Below are the code and all the weights of a small trained network. Each question names an input and a class and asks about switching units off, where a switched-off unit gives its printed mean instead of its output.

import numpy as np


def w(rows, s, z=0):
    codes = np.array(rows[::2]) - 128.0
    scale = np.full(codes.shape[1], s)
    scale[-1] = z or s
    return codes * scale


def f(y):
    return y / 2 * (1 + np.tanh(0.7978845608 * (y + 0.044715 * y**3)))


def log_softmax(a):
    a = a - a.max(-1, keepdims=True)
    return a - np.log(np.exp(a).sum(-1, keepdims=True))


def net(x, mask):
    res = np.array(x, float).reshape(1, 6) / 4 @ E
    y = f(res @ A[0][:, :-1].T + A[0][:, -1])
    res = res + np.where(mask, y, B[0][:, -1]) @ B[0][:, :-1]
    return log_softmax(res[-1] @ U[:, :-1].T + U[:, -1])


A, B = {}, {}
E = w([
[65,46,154,111,209,46,178,161],'x0',
[156,66,86,252,115,107,92,208],'x1',
[143,109,137,124,136,131,109,114],'x2',
[109,157,121,131,119,124,149,146],'x3',
[133,119,133,131,131,128,121,119],'x4',
[166,94,175,107,70,236,206,138],'x5',
],0.016)
A[0] = w([
[120,53,207,118,150,190,179,207,69],'n0',
[116,173,202,49,124,193,212,35,219],'n1',
[140,81,130,120,86,171,168,166,106],'n2',
[179,226,41,162,139,185,62,73,245],'n3',
[106,114,218,73,188,139,164,125,144],'n4',
[159,113,155,135,51,181,120,131,85],'n5',
[90,206,117,26,160,118,128,1,253],'n6',
[158,176,148,161,56,197,91,125,240],'n7',
],0.012,0.0059)
B[0] = w([
[98,173,182,195,104,129,184,98,187],'n0',
[90,110,111,89,45,178,65,9,251],'n1',
[178,147,142,106,121,123,197,62,172],'n2',
[179,177,207,203,148,166,98,128,226],'n3',
[90,208,159,100,117,33,104,169,193],'n4',
[102,120,74,51,101,135,203,190,180],'n5',
[142,124,150,125,245,125,214,56,250],'n6',
[215,49,115,90,67,195,155,129,216],'n7',
],0.013,0.03)
U = w([
[134,147,183,163,147,144,226,63,240],'0',
[162,151,149,207,106,125,61,181,71],'1',
[84,142,108,22,224,57,170,130,127],'2',
[3,44,73,200,179,66,91,170,252],'3',
[112,96,79,58,76,174,96,62,35],'4',
[143,71,66,56,86,147,212,161,41],'5',
[59,198,162,70,40,99,93,90,64],'6',
],0.012,0.0039)

Each question gives the input, the list of numbers given to net, and the class t.
The units are the neurons (one row each of A and B). Each row of codes is followed by its name. A weight is (code - 128) times the scale printed after its matrix; where a second scale follows, it is the last column's (A, B and U).
mask holds one flag per neuron, in row order. A switched-off neuron (its flag False) gives its mean, the last column of its row in B, instead of its output. The means were averaged over made-up inputs and are rounded, as every weight is.
A unit's drop is (log p(t) with every unit on - log p(t) with that unit switched off) / (log p(t) with every unit on - log p(t) with every unit switched off).
The circuit of an input: a set's keep is (log p(t) with only the set's units on - log p(t) with every unit switched off) / (log p(t) with every unit on - log p(t) with every unit switched off). Starting from all 8 units, units are removed one at a time, each time the one whose removal leaves the highest keep (on an exact tie, the one counted first), for as long as the keep stays at least 0.8.
units of the circuit, in order: the units of the circuit, biggest drop first
unit that matters most: the unit with the biggest drop
k most important neurons: the k neurons with the biggest drops, biggest first
drop of u: that unit's drop, to one decimal
input [-5,3,7,-1,8,-1], class 1: unit that matters most => n6
input [-1,3,-2,-5,7,-3], class 1: units of the circuit, in order => (n6, n1)
input [0,4,-5,2,6,5], class 5: units of the circuit, in order => (n3, n6)
input [-7,2,-2,-3,-6,0], class 1: units of the circuit, in order => (n3, n6)
input [-7,1,7,-8,-6,6], class 5: 2 most important neurons => (n5, n7)
input [-1,8,-7,8,-3,0], class 1: 3 most important neurons => (n6, n1, n5)
input [6,0,2,3,1,-1], class 2: 2 most important neurons => (n1, n3)
input [8,-2,-1,-2,1,7], class 6: 2 most important neurons => (n4, n6)
input [2,-7,-4,-8,-8,-1], class 2: 3 most important neurons => (n6, n3, n4)
input [1,-7,8,-2,0,1], class 6: 4 most important neurons => (n1, n4, n7, n3)
input [1,-7,4,-1,4,-1], class 2: units of the circuit, in order => (n3, n4)
input [3,-4,-1,2,-5,2], class 6: units of the circuit, in order => (n1, n4)
input [-5,1,2,2,2,7], class 5: 2 most important neurons => (n5, n7)
input [8,2,-2,-1,-5,-4], class 3: most important neuron => (n6)
input [1,7,7,7,8,-5], class 3: 2 most important neurons => (n3, n7)
input [0,6,3,5,-3,-2], class 1: 2 most important neurons => (n6, n1)
input [7,2,-4,1,4,-1], class 3: 2 most important neurons => (n6, n1)
input [-5,3,3,3,4,1], class 5: 2 most important neurons => (n7, n1)
input [3,0,3,1,-8,-5], class 2: drop of n1 => 0.3
input [1,5,-5,1,-4,-3], class 3: unit that matters most => n3
input [4,1,7,-8,-3,-7], class 3: drop of n1 => 0.1
input [-8,7,1,-7,6,-4], class 1: drop of n3 => 0.5
